In the rows, zero is written as 128.
Each row of numbers stands for one object and depends on some of the facts below. Use the named rows to name the rest.

Facts:
bigruk trose trokaskas; bigruk trose maten; bigruk trose futogal
bigruk trose masten; bostun trose rizatran; bostun trose bugu
bostun trose vobrem; bostun trose defol; bostun trose tekon
bostun trose fligos; brasak trose taren; brasak trose kapos
brasak trose kigraza; brasak trose moni; dakle trose fafem
dakle trose mistoplem; dakle trose dazem; dakle trose grufa
dezen trose fikur; dezen trose tekon; dezen trose dabagrum
dodri trose grustol; dodri trose fogri; dodri trose doki
dugrar trose flelol; dugrar trose dabagrum; dugrar trose kegrar
dugrar trose futru; fikizim trose kotro; fikizim trose kiro
fikizim trose demis; fikizim trose domi; flesku trose numebuk
flesku trose kobabru; flesku trose bukim; flesku trose futogal
flogruk trose flatrifla; flogruk trose vesuk; floplin trose kelobus
floplin trose plogradrus; floplin trose kegrar; floplin trose totruze
gofe trose taren; gofe trose broral; grafo trose dridemin
grafo trose sovo; grafo trose dedregen; grivam trose zibru
grivam trose zutron; kiflafer trose viflar; kiflafer trose briple
kiflafer trose drufudi; kiflafer trose plekles; klebigu trose kelobus
klebigu trose briple; klibagum trose stanu; klibagum trose grustol
klibagum trose rober; klibagum trose baska; klibagum trose zusigik
koflor trose kuli; koflor trose fetra; koflor trose trofi
koflor trose kloladar; koflor trose dabagrum; koflor trose plekles
larivos trose kapos; miru trose mistoplem; miru trose grufa
mulanur trose grustol; mulanur trose muvaklu; mulanur trose trofi
mulanur trose kloladar; mupur trose vadi; mupur trose leban
nopu trose klokal; nopu trose doflogus; pidema trose trigrebrul
pidema trose zibru; pidema trose tekon; pidema trose zusigik
plaber trose broral; plaber trose domi; plegor trose dogupla
skanes trose bugu; skanes trose fafem; skanes trose grivu
skanes trose zibru; skelegum trose pemuk; skelegum trose nibra
skotim trose lurol; skotim trose trigrebrul; skotim trose dubrul
skotim trose klaziplan; stutra trose bafe; stutra trose ritok
tegramen trose kifilik; tegramen trose fopluk; tegramen trose dubrul
tegramen trose zutron; tegramen trose skeplos; tolil trose moseklan
trerozu trose drasti; trerozu trose vadi; vilel trose skope
vilel trose grivu; vilel trose plogradrus; vilel trose nibra
vilel trose pledoplun; bafe vudre kimepir; bazem vudre dagra
berar vudre lagru; bostun vudre ziri; brero vudre gotrom
briple vudre klaziplan; brirugro vudre vadi; bristes vudre brirugro
broral vudre gusti; bukim vudre briple; dabagrum vudre sovo
dagra vudre fetra; debres vudre vilel; demis vudre tesku
doflogus vudre kelobus; dogupla vudre kiro; fetra vudre berar
flatrifla vudre plostubu; futogal vudre bristes; gotrom vudre numebuk
grivam vudre statesos; grivu vudre viklar; grizel vudre trerozu
grufa vudre pabas; kegrar vudre patrisik; kelobus vudre nolis
kifilik vudre dabagrum; kimepir vudre moseklan; kiro vudre kifilik
klatu vudre dakle; klaziplan vudre grufa; lagru vudre plaber
leban vudre tidros; masten vudre baska; moni vudre dogupla
mulanur vudre sistu; nolis vudre teflu; nuplem vudre grivam
pagir vudre broral; plostubu vudre zutron; rober vudre floflir
sistu vudre kezem; sobra vudre vesuk; sovo vudre trofi
statesos vudre tolil; teflu vudre grivu; tesku vudre rober
tidros vudre brero; tolil vudre masten; trerozu vudre trustobul
trofi vudre dugrar; trokaskas vudre moni; trustobul vudre kegrar
vadi vudre bafe; vesuk vudre doflogus; ziri vudre leban
zutron vudre flelol

Named rows:
[137 121 125 161 134 118 123 133 136 125 107 129 125 125 118 117 124 127
 128 128 136 135 126 134 131 140 136 123 131]: bafe
[133 104 128  98 130 136 119 149 124 125 189 118 139 125 144 135 134 131
 131 106 119 117 123 141 124 117 122 124 126]: demis
[115 140 128  68 125 105 119 128 112 149  83 138 128 134  84 143 129 131
 133 152 138 124 141 139 131 115 142 130 134]: fikizim
[125 127 120 159 134 119 126 136 130 125 109 126 125 126 131 114 129 126
 130 127 134 138 122 125 130 137 134 122 131]: viflar
[132 119 119 137 122 134 132 119 122 124 140 126 124 122 136 125 125 127
 131 115 126 134 111 133 125 129 123 130 125]: flatrifla
[128 119 123 141 124 141 130 121 123 120 135 125 118 123 140 129 126 129
 129 117 131 134 107 133 125 130 120 127 126]: debres
[128 127 124 161 133 119 127 133 140 128 105 131 122 125 136 115 130 124
 126 131 134 133 132 132 130 134 136 120 132]: gusti
[127 124 125 158 122 147 135 126 129 130 136 128 121 123 138 128 128 126
 123 119 132 131 113 130 125 128 121 125 127]: drufudi
[113 129 134  24 110 117 122 114 104 167  95 151 126 125  88 171 129 132
 132 132 147 115 136 158 125  92 135 128 126]: gofe
[130 124 123 151 136 115 123 130 134 121 107 128 119 125 140 117 130 127
 132 132 132 138 124 132 131 135 133 123 132]: fopluk
[124 133 130  92 140 109 133 114 124 126 169 104 156 111 189 135 104 137
 134 132 128 121 128  76 120 131 117 117 125]: trokaskas
[136 142 134  88 121 138 127 105 122 130 133 134 125 134 111 149 129 131
 128 161 124 121 133 150 130 109 123 148 136]: skotim
[149 126 142 125 135 131 126 123 140 113 158 130 130 124 165 133 128 131
 138 113 116 123 142 125 128 130 118 131 119]: trigrebrul
[135 117 127 166 134 116 118 130 134 121 111 131 127 125 114 118 118 128
 133 123 137 137 117 131 132 142 136 126 133]: ziri
[155 119 122 149 128 128 128 144 131 114  97 126 112 125 118 112 133 131
 131 129 132 139 134 143 130 145 135 124 125]: doflogus
[ 93 115 136  58 123 130 154  97 128  94 107 118 119 161  32 133 121 120
  71 171 116 106 118 113 122 137 130 137 111]: dakle
[123 157 126 121 128 129 118 135 116 140 104 126 132 140  96 133 129 131
 130 162 131 130 137 129 135 124 135 143 142]: klibagum

Name these rows:
No name comes twice in this set of rows, the named rows included.
[ 91 117 128  56 133 103 143 112 118  90  82 114 123 162  23 119 120 122
  84 173 119 115 121 103 126 149 143 134 114]	miru
[141 137 135 110 136 119 107 115 120 113 108 129 126 140  86 139 117 135
 138 169 129 132 124 144 139 130 132 152 142]	bostun

Now the same objects, written a new way:
Some objects and their rows:
[153 180 127 119 154 120 119 119 166 141 146 117 132 104 114 128 135 137
 144 149  92  98 123 129 172 143 153 149 184 129 145 201 127 132]: bafe
[117 123 135 138 140 114 143 124 125 138 173 159 129 143 102 113  87 144
 160 132 117 115 130 132  84 159 105 152 152 115 133 125 120 103]: doflogus
[107 117  86 136 123 142 142 116  70 111 148 126 137 114 131 113 154 119
 104 134 167 121 130 145 161 147 216  94 126  97 135 132 105 119]: kloladar
[118 104 135  93 148 122 138 129 119  87 110 109 120 137 148 138 107 124
 128 140 127 123 127 127 136 137 140 108 143 145 145 129 129 112]: pemuk
[121 118 126 130 116 129 133 123 141 124 118 134 114 128 133 130 129 122
 119 131 132 131 125 126 138 135 111 138 120 135 117 129 130 126]: kezem
[100 115 129 132 113 124 138 123 129 118 127 123 112 131 131 126 123 124
 107 140 136 125 126 123 143 151 136 140 135 132 122 144 133 117]: dridemin
[136 114 156 152  93 130 106 128 132 165 138 126 130 131 108 149 132 145
 169  81 116 127 123 126 135 118 135 142 106 132 135 123 133 154]: tolil
[119 120 103 122 149 128 154 138  69 122 116 143 150 130 108 118 162 116
  70 141 154 135 138 124  88 118 197 119 143 104 126 140 133 111]: zusigik
[ 77  91 131 159 123 135 155 115 154 140 122 116 106 135 135 128 124 138
 121 154 155 131 144 125 157 183 115 167 140 131 156 153 155 143]: maten
[181 133 118 129 142 137 137 139 152 157  73 180 135 132 117 135 161 120
 114 118 129 168 128 122  64  77  63 153  95 131  93  99 144 147]: skotim
[118 116  90 129 126 144 139 114  83 108 141 126 133 114 139 118 147 121
 121 131 161 126 128 147 166 144 194  91 118 105 138 123 103 124]: kuli
[ 76  87 156 174 110 130 133 120 132 166 148 101 124 137 113 140 123 155
 151 120 140 120 146 124 157 173 154 164 143 125 177 157 157 157]: masten
[163 121 135 109 142 131 131 132 163 125  84 149 119 134 141 143 126 124
 139 124 117 149 124 125 105 103  63 135 108 148 114 105 138 138]: miru
[136 145 136 157 145 129 101 133 132 151 147  86 133 116 136 117 124 140
 140 124 110 135 139 113 160 124  89 151 127 133 124 100 123 114]: ziri
[ 94 143 138 117  68 104 113 129 115 100 151 122 101 131 118 117 114 105
  77 128 109 103 104 113 145 138 150 133 137 136  75 156 108  83]: taren
[178 157  96 166 121 155 113 117 140 176 143 159 150 103 123 123 164 136
 172  99 140 146 126 151 138 100 111 116  79 102 118  87 106 169]: mulanur
[121 112 111  98 168 124 152 141  62  98 109 127 151 134 122 123 146 116
  81 146 147 129 138 126  89 115 206 101 156 114 144 138 133 101]: tekon

Which object is each row?
No name comes twice in this set of rows, the named rows included.
[145 144 140 129  56 120 101 124 164 131 124 150  95 124 124 132 127 112
 118  99 101 128  96 119 139 107  77 146  88 146  58 118 109 119]	plaber
[124 114 124 129 120 129 139 122 141 123 121 146 113 132 131 126 121 124
 124 134 133 134 124 129 123 139 103 143 122 131 113 124 127 121]	viklar
[137 147 135 165 162 130  90 137 127 152 149  63 132 108 146 109 124 141
 133 127 109 142 146 104 176 121  72 158 124 136 120  80 119 100]	tidros
[183 138  94 153 124 151 132 124 145 164  96 183 136 113 121 126 178 120
 124 110 149 166 124 138  97  88  89 138  76 112  92  90 124 160]	klibagum
[123 121 122 119 144 122 147 141 101 128 104 142 138 136 110 124 148 118
  74 140 137 139 135 116  80 113 151 139 143 121 118 141 145 113]	lurol
[159 152 133 132  69 125 104 123 183 137 116 159  97 121 132 131 128 113
 128 105 103 138 100 123 135 101  43 150  83 148  58 107 111 128]	fikizim
[116 121  89 144 118 141 139 117  85 126 142 135 135 113 125 114 158 119
 104 131 163 131 130 141 149 141 192 108 119 100 127 129 110 126]	muvaklu
[129 114 106 110 148 132 143 130  84 105 117 128 140 126 132 125 143 120
 108 135 148 129 131 135 121 123 180  99 133 116 139 125 120 118]	fikur
[ 94 186 148 130 121 118 125 158 145 139 142 128 163 151 118 114 124 116
  90 153 131 123 145 123  45  99 123  96 137 120 144 145 167 167]	kifilik
[163 134  95 158 109 150 132 117 144 160 110 170 129 111 126 124 169 121
 128 113 150 155 122 140 127 106  98 135  78 113  96  99 117 155]	dodri
[ 88 175 116 120 126 134 122 138  97 100 177  96 169 133 146 108 121 120
 126 149 157 104 141 153 120 126 201  32 134 100 175 131 127 162]	dabagrum
[ 83 111 146 171 129 131 135 120 153 160 150 104 123 134 122 128 116 151
 148 141 136 125 148 125 154 177 123 167 151 125 172 156 154 150]	bukim
[100 165 151 130  77 101  96 135 118 121 180 110 118 129 106 116 107 119
 106 118  93  93 109 114 139 131 155 132 145 130  93 158 108  92]	broral
[136 128 133 139 142 118 139 123 138 146 164 170 130 140 105 116  89 144
 171 125 115 122 127 136  74 147  81 152 138 118 127 111 117 111]	teflu

Now the same objects, written a new way:
Some rows with their names:
[123 128 186 123 118 134 117 110 117 125 124 160 129 144 149 132 119 134
 151 125 121 165 118 180 125 127 113 122 129 121 133 177 135 141 193 127
 145 124 161 142 122 128 157 159 133 171 124 132]: futogal
[122 127 143 123 128 126 127 104 118 125 124 117 124 129 120 128 119 125
 113 127 124 128 123 143 124 126 111 122 104 120 126 126 123 143 117 116
 132 125 124 124 127 127 129 128 127 118 125 126]: nuplem
[140 126 134 124 119 126 116 166 147 127 152 159 135 106 180 126 121 171
 207 126 142 118 115 150 126 127 208 138 135 121 155 127 121 119 133 132
 146 124 120 130 145 125 157 119 188 117 126 130]: trokaskas
[122 131 130 132 144 126 170 103 138 128 125 118 125 157 115 137 165 134
 132 129 126 122 120 119 135 126 187 121 121 135 126 129 133 119 114 165
 119 128 121 122 139 134 124 119 125 125 124 135]: dakle
[130 127 123 123 119 130 116 104 118 131 126 155 122 107 161 167 124 124
 121 147 119 138 136 118 123 126 116 130 109 144 127 126 126 132 116 114
 121 147 153 136 139 138 124 147 122 119 130 130]: sobra
[140 126 112 123 118 125 116 103 118 126 125 134 120 115 135 147 124 128
 119 140 120 143 137 119 126 126 130 121 108 118 126 125 120 137 115 113
 119 129 154 135 122 140 124 136 122 118 123 126]: nolis
[122 126 153 134 134 133 131 116 116 124 126 118 125 108 115 124 129 123
 118 132 117 170 117 126 125 125 115 121 127 134 126 128 125 133 147 118
 137 123 130 122 126 127 124 118 125 145 124 127]: gotrom
[124 129 139 124 128 128 121 113 118 123 130 125 120 113 115 126 128 123
 123 125 118 132 134 130 125 127 119 121 109 119 127 124 126 141 133 125
 137 124 126 125 122 126 125 131 129 114 125 125]: klokal
[122 130 136 125 127 125 129 105 117 124 125 126 121 128 117 127 132 124
 114 126 120 127 131 124 125 126 126 120 133 122 126 126 128 133 132 134
 129 126 127 123 123 125 125 124 126 121 125 125]: lagru
[123 126 111 125 121 127 133 107 184 124 122 118 138 143 174 124 137 127
 115 142 170 114 127 118 152 126 147 121 167 145 130 125 143 117 114 132
 120 125 120 122 155 125 125 122 124 154 130 136]: floplin
[124 132 143 124 133 128 129 108 119 124 135 118 120 107 115 126 142 126
 124 125 117 132 137 129 124 129 121 121 105 118 126 125 126 147 135 128
 141 126 126 123 121 130 126 133 133 117 125 126]: drasti
[121 127 122 123 132 126 115 157 118 130 121 122 121 126 132 124 150 127
 114 125 125 131 129 117 136 126 116 122 105 118 135 125 151 117 124 135
 121 126 122 127 144 125 127 126 123 118 125 140]: skope
[129 127 112 130 121 127 115 167 127 134 121 128 125 130 126 123 118 123
 132 125 124 124 122 122 127 128 108 120 108 128 126 125 131 117 122 127
 119 123 121 130 123 124 125 128 123 129 133 128]: fikur
[123 128 134 124 127 126 126 106 118 124 123 123 121 122 117 126 126 124
 116 127 120 125 129 123 124 126 127 121 123 119 126 125 125 134 124 126
 130 126 125 124 123 125 124 126 125 117 124 125]: sistu
[140 129 112 133 122 137 124 148 118 132 123 123 138 133 116 125 122 132
 158 125 120 127 121 137 125 129 110 123 109 137 128 125 120 118 125 130
 118 125 124 133 122 129 124 126 141 120 134 125]: rober
[123 129 134 124 129 124 150 103 127 124 121 117 131 127 119 127 136 124
 112 132 129 117 127 118 125 125 157 121 156 127 127 128 123 135 116 130
 125 131 129 122 126 126 124 120 122 118 124 125]: flogruk
[123 126 114 125 118 125 116 168 133 123 143 146 127 115 146 124 118 129
 113 126 130 124 136 124 129 125 108 121 105 132 128 125 132 116 124 121
 119 125 122 125 122 124 126 147 122 123 139 129]: viflar

Which object is each row?
No name comes twice in this set of rows, the named rows included.
[122 127 151 131 133 130 132 113 116 125 127 118 124 112 115 125 127 122
 114 129 118 159 119 128 125 126 117 121 128 130 126 128 126 134 144 121
 137 124 128 122 124 126 123 119 126 140 124 126]	brero
[121 126 180 138 120 142 115 163 121 124 122 156 131 109 116 127 118 131
 160 124 122 185 116 129 125 126 147 121 165 117 127 159 122 125 207 122
 161 125 144 131 129 127 144 124 125 170 125 129]	numebuk
[129 127 114 123 119 125 125 223 127 124 122 136 152 107 132 127 122 125
 219 126 179 117 155 146 132 155 107 137 107 154 126 127 120 117 115 133
 126 127 121 133 125 135 126 172 123 119 129 126]	trofi
[128 126 114 123 118 125 119 151 128 142 121 169 121 106 181 133 124 128
 113 141 118 145 148 118 142 126 110 128 108 119 131 127 139 116 115 113
 119 126 135 140 130 137 127 161 124 117 136 139]	kelobus
[148 126 114 124 122 125 118 155 117 149 124 119 122 133 132 135 138 129
 133 128 121 157 132 119 146 125 110 121 109 121 130 125 131 119 116 114
 119 125 122 147 126 138 124 127 125 116 124 139]	grivu
[122 135 115 124 135 126 167 104 155 127 126 119 141 229 143 140 126 153
 115 125 165 115 123 122 136 125 130 121 106 126 127 131 134 117 115 165
 120 145 122 122 150 125 126 118 122 158 142 127]	bostun
[123 127 124 123 133 126 133 104 143 124 123 117 121 139 142 125 160 125
 113 132 141 118 125 118 141 126 152 121 137 124 130 125 144 118 116 138
 119 123 120 122 153 125 125 118 124 128 124 136]	skelegum
[122 127 115 128 137 128 140 105 176 127 123 116 124 149 142 126 173 125
 114 138 151 116 124 119 155 125 183 121 174 134 129 126 147 117 116 152
 118 124 121 123 165 125 126 117 125 152 124 138]	vilel
[123 136 138 124 127 125 141 102 118 124 133 123 120 176 120 132 131 122
 114 125 122 113 144 145 125 126 126 122 122 118 126 128 129 140 132 150
 129 130 121 124 123 126 124 136 129 124 137 124]	ziri
[122 126 113 133 118 126 164 108 199 124 123 121 183 150 161 124 120 124
 113 141 171 115 123 117 135 125 131 122 140 187 127 126 121 118 115 132
 120 124 123 122 124 125 126 123 122 165 143 126]	koflor

